What each symbol does to the states:
ω: Z402->Z188, Z675->Z702, Z419->Z808, Z185->Z131, Z289->Z243, Z865->Z975, Z779->Z697, Z975->Z31, Z559->Z74, Z907->Z793, Z146->Z433, Z826->Z744, Z465->Z907, Z704->Z826, Z994->Z431, Z996->Z410, Z433->Z320, Z790->Z688, Z606->Z976, Z982->Z371, Z366->Z966, Z595->Z961, Z322->Z98, Z488->Z259, Z769->Z704, Z535->Z969, Z600->Z982, Z671->Z643, Z902->Z790, Z570->Z256, Z267->Z779, Z483->Z366, Z789->Z336, Z462->Z784, Z376->Z626, Z961->Z865, Z397->Z241, Z357->Z462, Z243->Z895, Z793->Z902, Z744->Z445, Z21->Z570, Z75->Z202, Z966->Z289, Z256->Z299, Z702->Z606, Z31->Z49, Z309->Z247, Z661->Z21, Z431->Z267, Z578->Z603, Z784->Z711, Z98->Z309, Z711->Z578, Z638->Z25, Z299->Z376, Z895->Z638, Z336->Z75, Z976->Z600, Z626->Z465, Z66->Z559, Z684->Z671, Z603->Z397, Z445->Z402, Z320->Z323, Z525->Z322, Z25->Z800, Z371->Z994, Z202->Z66, Z188->Z777, Z410->Z483, Z688->Z146, Z74->Z595, Z323->Z675, Z800->Z769, Z247->Z488, Z697->Z661, Z969->Z684, Z241->Z920, Z131->Z789, Z808->Z525, Z643->Z185, Z701->Z996, Z49->Z419, Z259->Z535, Z777->Z357, Z920->Z701
χ: Z402->Z793, Z675->Z684, Z419->Z744, Z185->Z701, Z289->Z779, Z865->Z800, Z779->Z559, Z975->Z769, Z559->Z243, Z907->Z525, Z146->Z488, Z826->Z626, Z465->Z808, Z704->Z376, Z994->Z75, Z996->Z982, Z433->Z259, Z790->Z309, Z606->Z643, Z982->Z789, Z366->Z431, Z595->Z638, Z322->Z188, Z488->Z784, Z769->Z299, Z535->Z578, Z600->Z131, Z671->Z241, Z902->Z98, Z570->Z865, Z267->Z66, Z483->Z994, Z789->Z410, Z462->Z146, Z376->Z49, Z961->Z25, Z397->Z702, Z357->Z688, Z243->Z697, Z793->Z322, Z744->Z465, Z21->Z961, Z75->Z366, Z966->Z267, Z256->Z975, Z702->Z671, Z31->Z704, Z309->Z357, Z661->Z595, Z431->Z202, Z578->Z323, Z784->Z433, Z98->Z777, Z711->Z320, Z638->Z21, Z299->Z31, Z895->Z661, Z336->Z483, Z976->Z185, Z626->Z419, Z66->Z289, Z684->Z397, Z603->Z675, Z445->Z907, Z320->Z535, Z525->Z402, Z25->Z570, Z371->Z336, Z202->Z966, Z188->Z902, Z410->Z371, Z688->Z247, Z74->Z895, Z323->Z969, Z800->Z256, Z247->Z462, Z697->Z74, Z969->Z603, Z241->Z606, Z131->Z996, Z808->Z445, Z643->Z920, Z701->Z600, Z49->Z826, Z259->Z711, Z777->Z790, Z920->Z976
ξ: Z402->Z525, Z675->Z603, Z419->Z626, Z185->Z976, Z289->Z66, Z865->Z570, Z779->Z289, Z975->Z256, Z559->Z779, Z907->Z445, Z146->Z462, Z826->Z49, Z465->Z744, Z704->Z31, Z994->Z483, Z996->Z131, Z433->Z784, Z790->Z777, Z606->Z241, Z982->Z996, Z366->Z75, Z595->Z661, Z322->Z793, Z488->Z146, Z769->Z975, Z535->Z320, Z600->Z701, Z671->Z702, Z902->Z188, Z570->Z25, Z267->Z966, Z483->Z336, Z789->Z982, Z462->Z247, Z376->Z704, Z961->Z21, Z397->Z684, Z357->Z309, Z243->Z559, Z793->Z402, Z744->Z419, Z21->Z638, Z75->Z994, Z966->Z202, Z256->Z800, Z702->Z397, Z31->Z299, Z309->Z790, Z661->Z895, Z431->Z366, Z578->Z535, Z784->Z488, Z98->Z902, Z711->Z259, Z638->Z595, Z299->Z769, Z895->Z74, Z336->Z371, Z976->Z920, Z626->Z826, Z66->Z267, Z684->Z675, Z603->Z969, Z445->Z808, Z320->Z711, Z525->Z907, Z25->Z961, Z371->Z410, Z202->Z431, Z188->Z322, Z410->Z789, Z688->Z357, Z74->Z697, Z323->Z578, Z800->Z865, Z247->Z688, Z697->Z243, Z969->Z323, Z241->Z671, Z131->Z600, Z808->Z465, Z643->Z606, Z701->Z185, Z49->Z376, Z259->Z433, Z777->Z98, Z920->Z643
β: Z402->Z98, Z675->Z241, Z419->Z907, Z185->Z982, Z289->Z74, Z865->Z299, Z779->Z895, Z975->Z376, Z559->Z661, Z907->Z188, Z146->Z711, Z826->Z808, Z465->Z402, Z704->Z419, Z994->Z966, Z996->Z336, Z433->Z578, Z790->Z462, Z606->Z701, Z982->Z483, Z366->Z66, Z595->Z570, Z322->Z790, Z488->Z320, Z769->Z49, Z535->Z675, Z600->Z410, Z671->Z976, Z902->Z357, Z570->Z769, Z267->Z243, Z483->Z202, Z789->Z994, Z462->Z259, Z376->Z744, Z961->Z256, Z397->Z643, Z357->Z488, Z243->Z595, Z793->Z777, Z744->Z525, Z21->Z800, Z75->Z267, Z966->Z559, Z256->Z704, Z702->Z920, Z31->Z626, Z309->Z146, Z661->Z25, Z431->Z289, Z578->Z684, Z784->Z535, Z98->Z688, Z711->Z969, Z638->Z865, Z299->Z826, Z895->Z961, Z336->Z431, Z976->Z996, Z626->Z445, Z66->Z697, Z684->Z606, Z603->Z671, Z445->Z322, Z320->Z603, Z525->Z902, Z25->Z975, Z371->Z366, Z202->Z779, Z188->Z309, Z410->Z75, Z688->Z784, Z74->Z21, Z323->Z397, Z800->Z31, Z247->Z433, Z697->Z638, Z969->Z702, Z241->Z185, Z131->Z371, Z808->Z793, Z643->Z600, Z701->Z789, Z49->Z465, Z259->Z323, Z777->Z247, Z920->Z131

In the rows, zero is written as 150.

Rows of some states; one shown again gets a slightly different row:
Z994 -> 95	222	93	124	191	171	197	295	179
Z322 -> 89	86	209	132	104	166	218	10	170
Z131 -> 219	117	41	163	231	138	65	232	134
Z996 -> 206	133	43	181	231	124	78	246	114
Z902 -> 129	63	193	109	118	181	177	3	199
Z259 -> 108	11	108	130	182	165	184	39	171
Z826 -> 172	231	267	100	56	187	146	110	207
Z994 -> 95	221	94	123	190	170	196	294	179
Z419 -> 218	206	268	132	60	165	99	84	173
Z578 -> 186	13	87	122	198	167	105	61	181
Z431 -> 169	246	120	109	174	179	126	296	197
Z75 -> 116	231	101	110	187	179	176	297	194
Z488 -> 113	19	123	173	169	132	185	25	120
Z808 -> 197	164	260	194	68	116	120	44	100
Z309 -> 205	43	163	143	141	154	96	9	160
Z638 -> 154	290	208	114	106	178	156	248	192
Z21 -> 176	289	211	121	104	173	132	245	188
Z895 -> 103	285	190	139	121	160	202	262	162
Z131 -> 221	120	42	163	230	137	68	231	133
Z445 -> 169	149	252	204	72	112	146	33	90
Z966 -> 202	258	132	135	162	158	94	292	167
Z445 -> 168	148	252	201	75	109	150	35	89
Z702 -> 113	20	52	182	224	122	171	112	109
Z322 -> 89	87	208	134	106	165	216	9	169
Z74 -> 99	282	185	151	125	149	202	265	147
Z578 -> 184	15	88	125	198	168	110	61	180
Z376 -> 114	246	262	111	64	182	200	139	196
Z535 -> 166	11	92	115	195	176	125	56	191
Z570 -> 202	285	226	161	90	141	110	227	139
Z671 -> 95	27	46	172	229	138	188	123	127
Z769 -> 107	271	249	178	76	131	207	184	117
Z371 -> 99	187	67	182	213	124	195	285	109
Z671 -> 100	26	46	171	226	137	190	120	126
Z289 -> 183	272	157	179	147	128	117	287	115
Z907 -> 136	132	245	198	77	111	179	26	88
Z606 -> 90	39	41	134	234	163	194	145	167
Z688 -> 191	32	149	174	154	129	109	13	121
Z920 -> 128	55	33	107	239	185	158	171	205
Z525 -> 107	117	236	190	85	120	205	23	101
Z688 -> 191	31	148	171	150	133	108	13	123
Z49 -> 142	242	266	101	62	187	178	124	206
Z74 -> 100	282	183	153	126	151	204	267	149
Z638 -> 155	288	210	115	107	178	152	249	194
Z790 -> 198	47	170	130	138	167	105	5	177
Z559 -> 140	280	167	188	137	124	161	280	108
Z247 -> 174	25	141	184	157	123	124	18	108
Z975 -> 127	277	245	187	75	124	188	192	106
Z895 -> 102	284	188	137	119	161	202	263	165
Z684 -> 164	19	59	189	218	122	126	97	105
Z784 -> 103	17	117	161	175	146	192	31	136
Z431 -> 169	245	120	111	174	181	126	295	197
Z684 -> 160	19	62	190	217	122	128	95	103
Z267 -> 205	263	142	153	155	145	91	287	148
Z256 -> 151	280	241	190	84	118	163	199	101
Z920 -> 131	55	33	105	238	183	157	170	206
Z789 -> 150	161	55	204	225	112	133	269	88
Z976 -> 156	64	31	101	242	188	126	183	209

The symbols that take the first to the second take the third to the fourth, perhaps in another order. What is the fourth?
Answers are names.
206	91	38	121	234	170	77	207	184
to 205	130	43	187	231	123	77	247	110
as 200	17	79	153	206	147	89	72	146
to Z684

124	10	101	120	187	173	171	42	185
to 164	10	89	116	194	176	125	54	190
as 149	23	134	187	163	122	147	18	107
to Z488

90	86	208	136	105	165	219	11	169
to 179	49	178	113	128	177	124	5	193
as 101	14	114	145	178	157	196	37	156
to Z535

145	8	96	114	189	177	150	48	194
to 122	10	104	118	187	175	168	43	185
as 175	288	212	118	104	171	132	246	187
to Z638

108	120	237	192	86	122	202	22	103
to 131	66	191	109	118	183	177	2	200
as 130	54	33	104	238	184	156	168	207
to Z131

116	288	196	126	112	169	190	259	181
to 192	290	215	128	98	164	117	237	176
as 189	250	125	119	166	172	106	295	187
to Z289

140	240	109	105	182	184	152	296	203
to 199	267	148	167	153	136	103	287	130
as 109	118	232	190	85	120	205	18	101
to Z902

196	43	172	127	132	167	104	6	178
to 129	20	129	184	164	125	167	21	110
as 218	105	39	143	234	155	66	218	161
to Z371

202	36	154	159	145	142	96	16	139
to 151	21	138	189	160	122	147	18	105
as 150	20	136	187	160	122	144	19	106
to Z784

216	177	262	174	64	131	97	58	118
to 222	192	266	151	62	147	91	70	148
as 143	240	111	105	179	183	152	297	203
to Z75

97	224	94	124	194	172	196	293	179
to 143	239	111	106	179	185	153	298	202
as 95	29	49	172	228	136	191	124	124
to Z606

109	12	108	131	183	163	183	39	174
to 186	12	89	123	196	168	108	61	180
as 204	261	142	152	158	148	96	289	148
to Z559

151	158	52	204	226	109	136	270	88
to 167	246	117	109	176	183	127	297	197
as 202	16	76	151	205	145	87	74	147
to Z606

91	85	207	133	106	163	217	8	169
to 157	55	188	107	124	183	149	2	203
as 202	17	76	149	205	148	90	76	148
to Z684

123	10	98	120	186	175	168	46	186
to 185	11	87	124	199	167	106	61	181
as 111	17	124	175	170	134	188	25	121
to Z259

140	278	166	188	137	120	164	281	107
to 161	275	161	186	145	122	141	283	109
as 120	280	173	180	132	131	182	277	114
to Z559

96	186	66	183	213	126	192	287	112
to 168	246	118	110	172	179	125	294	198
as 200	15	79	151	206	145	86	74	146
to Z671

205	36	154	159	147	141	98	11	139
to 143	11	96	112	189	177	148	47	192
as 226	190	265	152	63	148	95	68	144
to Z902

99	15	112	146	178	156	193	35	157
to 102	16	119	160	174	144	193	30	139
as 109	269	246	177	75	129	208	184	116
to Z975

84	200	76	163	207	141	206	291	134
to 97	187	69	185	213	128	192	284	109
as 197	266	148	168	153	136	100	287	128
to Z267

184	12	86	125	196	169	106	62	181
to 144	11	95	114	189	178	149	48	193
as 202	258	135	134	162	160	96	292	167
to Z431

95	265	249	161	75	143	221	169	135
to 104	270	248	176	73	131	207	181	116
as 195	15	82	137	202	160	93	68	163
to Z578

168	247	119	108	174	180	129	297	199
to 143	240	111	108	181	183	151	298	203
as 140	241	112	106	180	182	151	298	203
to Z75

101	283	190	135	119	160	201	262	164
to 114	286	196	126	115	170	190	259	179
as 129	20	129	182	165	125	168	23	112
to Z488

201	257	134	133	162	160	96	291	168
to 141	278	166	186	137	125	162	281	107
as 97	28	48	172	227	136	189	124	125
to Z976

96	224	96	125	192	169	198	295	179
to 84	201	76	166	207	141	206	289	134
as 84	95	216	152	99	150	226	16	147
to Z525

91	258	252	144	74	156	224	161	155
to 173	229	269	105	58	188	146	112	208
as 190	28	147	174	151	130	107	16	121
to Z488

219	178	263	176	65	131	100	56	122
to 82	97	214	153	101	150	224	14	149
as 100	15	117	160	172	144	195	31	138
to Z578

206	132	47	181	229	126	80	243	112
to 215	118	42	162	233	137	66	233	133
as 184	78	34	106	240	179	97	196	202
to Z976

134	134	244	201	78	111	180	29	89
to 108	119	236	189	85	120	204	24	105
as 112	17	124	173	169	133	184	28	122
to Z784

203	36	154	160	147	140	98	12	139
to 192	31	148	173	152	133	104	14	122
as 189	32	149	175	151	130	106	16	123
to Z247

198	268	146	169	151	137	103	289	130
to 106	282	177	167	127	137	197	270	128
as 95	264	249	162	72	141	220	171	135
to Z826

178	288	212	117	102	173	133	244	188
to 154	288	209	115	108	177	153	249	192
as 104	44	34	117	236	177	183	155	188
to Z606

205	40	161	142	140	155	95	9	158
to 148	22	137	186	161	122	146	20	105
as 183	17	67	180	212	127	105	86	113
to Z671

110	19	125	175	172	133	185	28	121
to 143	11	95	115	192	177	151	49	192
as 150	19	136	186	160	121	146	20	108
to Z259

139	20	55	189	223	122	151	103	102
to 105	46	34	115	236	177	181	157	188
as 161	277	162	185	141	123	140	281	109
to Z895

194	286	231	171	88	130	121	217	120
to 128	276	245	183	76	124	188	190	107
as 89	258	252	143	69	157	222	163	156
to Z49

153	20	136	186	161	123	149	19	104
to 173	26	144	184	157	126	125	15	109
as 106	74	200	117	112	176	202	6	189
to Z322

198	45	167	126	136	168	104	8	176
to 151	21	136	186	158	124	146	15	107
as 156	56	184	108	125	181	150	4	202
to Z688

220	207	267	129	60	163	99	84	174
to 167	147	254	202	73	112	149	34	89
as 216	104	40	142	234	157	67	218	161
to Z789

137	19	54	190	221	119	149	103	103
to 128	55	32	104	239	186	154	170	207
as 98	187	67	182	213	126	190	284	110
to Z431

104	46	35	115	237	178	183	156	191
to 219	104	38	139	234	154	64	217	161
as 87	85	207	133	107	165	218	9	168
to Z790

115	285	195	126	115	171	190	259	180
to 192	289	214	129	100	164	117	237	174
as 97	188	67	184	215	127	193	285	111
to Z75

85	211	84	139	201	157	210	292	159
to 201	258	135	134	162	159	95	292	169
as 128	65	192	113	116	183	178	4	200
to Z688

174	286	239	184	84	123	137	209	107
to 97	255	257	125	65	171	219	148	178
as 89	260	254	145	70	156	225	162	158
to Z419

205	264	139	151	155	149	95	289	150
to 106	281	179	169	128	136	197	269	129
as 120	279	174	179	130	129	183	273	114
to Z638

175	289	212	119	103	172	132	244	188
to 191	290	219	129	101	164	117	237	174
as 191	253	127	121	166	170	107	293	185
to Z966

162	17	61	189	217	118	126	94	105
to 160	65	32	100	239	189	125	184	208
as 123	11	102	120	189	173	170	44	184
to Z684

106	283	189	138	119	160	203	262	163
to 193	289	216	130	100	166	118	237	176
as 149	161	52	203	223	110	135	267	87
to Z994

141	240	267	102	57	186	175	126	209
to 215	177	264	174	64	132	102	56	123
as 168	150	252	202	73	110	148	37	87
to Z322

150	159	52	203	225	110	135	270	87
to 84	200	76	166	207	141	205	286	135
as 88	32	44	151	230	150	199	132	147
to Z920

166	12	89	116	196	174	125	54	190
to 183	17	69	179	212	126	106	89	115
as 202	16	76	152	205	147	89	76	149
to Z702

179	49	177	114	128	178	124	4	195
to 171	24	142	182	158	122	125	18	110
as 225	190	268	152	63	146	93	71	148
to Z525

124	11	103	120	187	174	168	43	186
to 142	10	98	114	194	177	148	49	191
as 139	18	55	190	221	122	150	103	102
to Z702

192	286	233	173	90	130	119	216	125
to 103	271	249	178	75	129	210	184	118
as 189	255	127	119	168	171	108	295	185
to Z289

186	76	32	105	240	182	97	194	202
to 206	89	37	121	238	170	74	207	183
as 85	97	215	152	101	151	224	13	147
to Z322

120	175	60	198	220	117	165	279	95
to 96	187	68	185	211	125	194	286	112
as 203	288	220	143	92	151	107	229	160
to Z570

219	103	41	139	232	152	65	219	162
to 121	173	57	197	219	117	168	280	94
as 163	274	160	185	141	123	138	282	107
to Z895

216	121	42	162	231	136	67	232	133
to 94	223	94	125	193	172	196	293	180
as 200	16	77	150	208	147	88	75	148
to Z606

150	20	135	187	161	124	148	19	107
to 191	32	147	174	152	130	108	13	121
as 103	12	113	146	179	153	196	35	155
to Z488

